Below are the code and all the weights of a small trained network. Each question names an input and a class and asks about switching units off, where a switched-off unit gives its printed mean instead of its output.

import numpy as np


def w(rows, s, z=0):
    codes = np.array(rows[::2]) - 128.0
    scale = np.full(codes.shape[1], s)
    scale[-1] = z or s
    return codes * scale


def norm(h):
    return h / np.sqrt((h * h).mean(-1, keepdims=True) + 1e-5)


def f(y):
    return y / 2 * (1 + np.tanh(0.7978845608 * (y + 0.044715 * y**3)))


def log_softmax(a):
    a = a - a.max(-1, keepdims=True)
    return a - np.log(np.exp(a).sum(-1, keepdims=True))


def net(x, mask):
    res = np.array(x, float).reshape(1, 7) / 4 @ E
    u = 0
    for l in range(2):
        y = f(norm(res) @ A[l][:, :-1].T + A[l][:, -1])
        res = res + np.where(mask[u : u + 10], y, B[l][:, -1]) @ B[l][:, :-1]
        u += 10
    return log_softmax(norm(res)[-1] @ U[:, :-1].T + U[:, -1])


A, B = {}, {}
E = w([
[100,180,57],'x0',
[2,149,104],'x1',
[87,46,188],'x2',
[115,116,187],'x3',
[208,93,70],'x4',
[134,227,84],'x5',
[93,35,22],'x6',
],0.0068)
A[0] = w([
[157,131,151,96],'L0N1',
[102,123,193,56],'L0N2',
[162,9,45,106],'L0N3',
[76,109,201,96],'L0N4',
[112,211,162,62],'L0N5',
[112,120,176,137],'L0N6',
[235,167,151,30],'L0N7',
[104,180,111,2],'L0N8',
[97,140,43,79],'L0N9',
[126,159,153,14],'L0N10',
],0.011,0.0044)
B[0] = w([
[146,58,113,132],'L0N1',
[122,149,164,141],'L0N2',
[106,171,2,252],'L0N3',
[128,71,166,180],'L0N4',
[61,153,79,169],'L0N5',
[119,74,157,159],'L0N6',
[141,151,184,198],'L0N7',
[135,184,85,117],'L0N8',
[120,157,96,172],'L0N9',
[63,169,76,106],'L0N10',
],0.0096,0.0044)
A[1] = w([
[92,180,130,6],'L1N1',
[43,220,85,150],'L1N2',
[224,182,105,232],'L1N3',
[139,97,142,5],'L1N4',
[215,87,121,254],'L1N5',
[23,182,194,195],'L1N6',
[151,86,101,57],'L1N7',
[37,138,168,149],'L1N8',
[71,254,108,171],'L1N9',
[204,110,183,151],'L1N10',
],0.013,0.0056)
B[1] = w([
[128,111,73,124],'L1N1',
[131,93,63,250],'L1N2',
[12,190,190,248],'L1N3',
[73,121,123,111],'L1N4',
[42,206,132,230],'L1N5',
[194,47,72,243],'L1N6',
[74,174,104,124],'L1N7',
[247,71,97,193],'L1N8',
[86,128,38,255],'L1N9',
[89,140,143,194],'L1N10',
],0.011,0.007)
U = w([
[54,143,4,219],'0',
[84,41,241,119],'1',
[164,112,159,90],'2',
[154,46,103,119],'3',
[51,173,217,124],'4',
[232,186,105,2],'5',
],0.012,0.0087)

Each question gives the input, the list of numbers given to net, and the class t.
The units are the neurons (one row each of A and B). Each row of codes is followed by its name. A weight is (code - 128) times the scale printed after its matrix; where a second scale follows, it is the last column's (A, B and U).
mask holds one flag per neuron, layer by layer. A switched-off neuron (its flag False) gives its mean, the last column of its row in B, instead of its output. The means were averaged over made-up inputs and are rounded, as every weight is.
A unit's drop is (log p(t) with every unit on - log p(t) with that unit switched off) / (log p(t) with every unit on - log p(t) with every unit switched off).
The circuit of an input: a set's keep is (log p(t) with only the set's units on - log p(t) with every unit switched off) / (log p(t) with every unit on - log p(t) with every unit switched off). Starting from the 12 units with the biggest drops (on a tie, the unit counted first), units are removed one at a time, each time the one whose removal leaves the highest keep (on an exact tie, the one counted first), for as long as the keep stays at least 0.8.
units of the circuit, in order: the units of the circuit, biggest drop first
top k neurons: the k neurons with the biggest drops, biggest first
top k neurons in layer l: the k neurons of layer l with the biggest drops, biggest first
drop of u: that unit's drop, to one decimal
input [1,8,-2,2,-7,2,-6], class 3: units of the circuit, in order : (L1N6 L1N8 L1N5)
input [-4,-6,3,3,-7,-1,4], class 1: top 2 neurons : (L1N3 L1N9)
input [2,8,5,0,4,-8,0], class 1: units of the circuit, in order : (L1N9)
input [-8,5,6,-5,1,0,-6], class 2: units of the circuit, in order : (L1N8 L1N9)
input [4,7,-3,7,-7,2,-5], class 3: units of the circuit, in order : (L1N6 L1N8 L1N5)
input [-1,7,5,-7,-2,-3,-3], class 1: units of the circuit, in order : (L0N3 L0N4)
input [-4,-6,5,-4,-3,6,-8], class 1: units of the circuit, in order : (L0N3 L1N9)
input [-3,1,0,4,-5,0,5], class 3: top 2 neurons in layer 1 : (L1N3 L1N8)
input [-1,-4,1,-6,-8,-7,2], class 4: top 3 neurons : (L1N6 L0N5 L1N2)
input [-6,-4,-2,-5,6,3,3], class 4: drop of L1N3 : 0.4
input [-6,8,1,-6,-4,-5,-3], class 3: drop of L1N3 : 0.2
input [3,3,3,-1,-4,-6,-3], class 3: drop of L1N8 : 0.2
input [-3,-4,-3,7,8,-1,2], class 4: drop of L1N9 : 0.1
input [0,3,7,5,-5,4,-5], class 3: top neuron : (L1N6)
input [1,1,-5,6,1,-5,-4], class 1: top 2 neurons in layer 1 : (L1N9 L1N2)
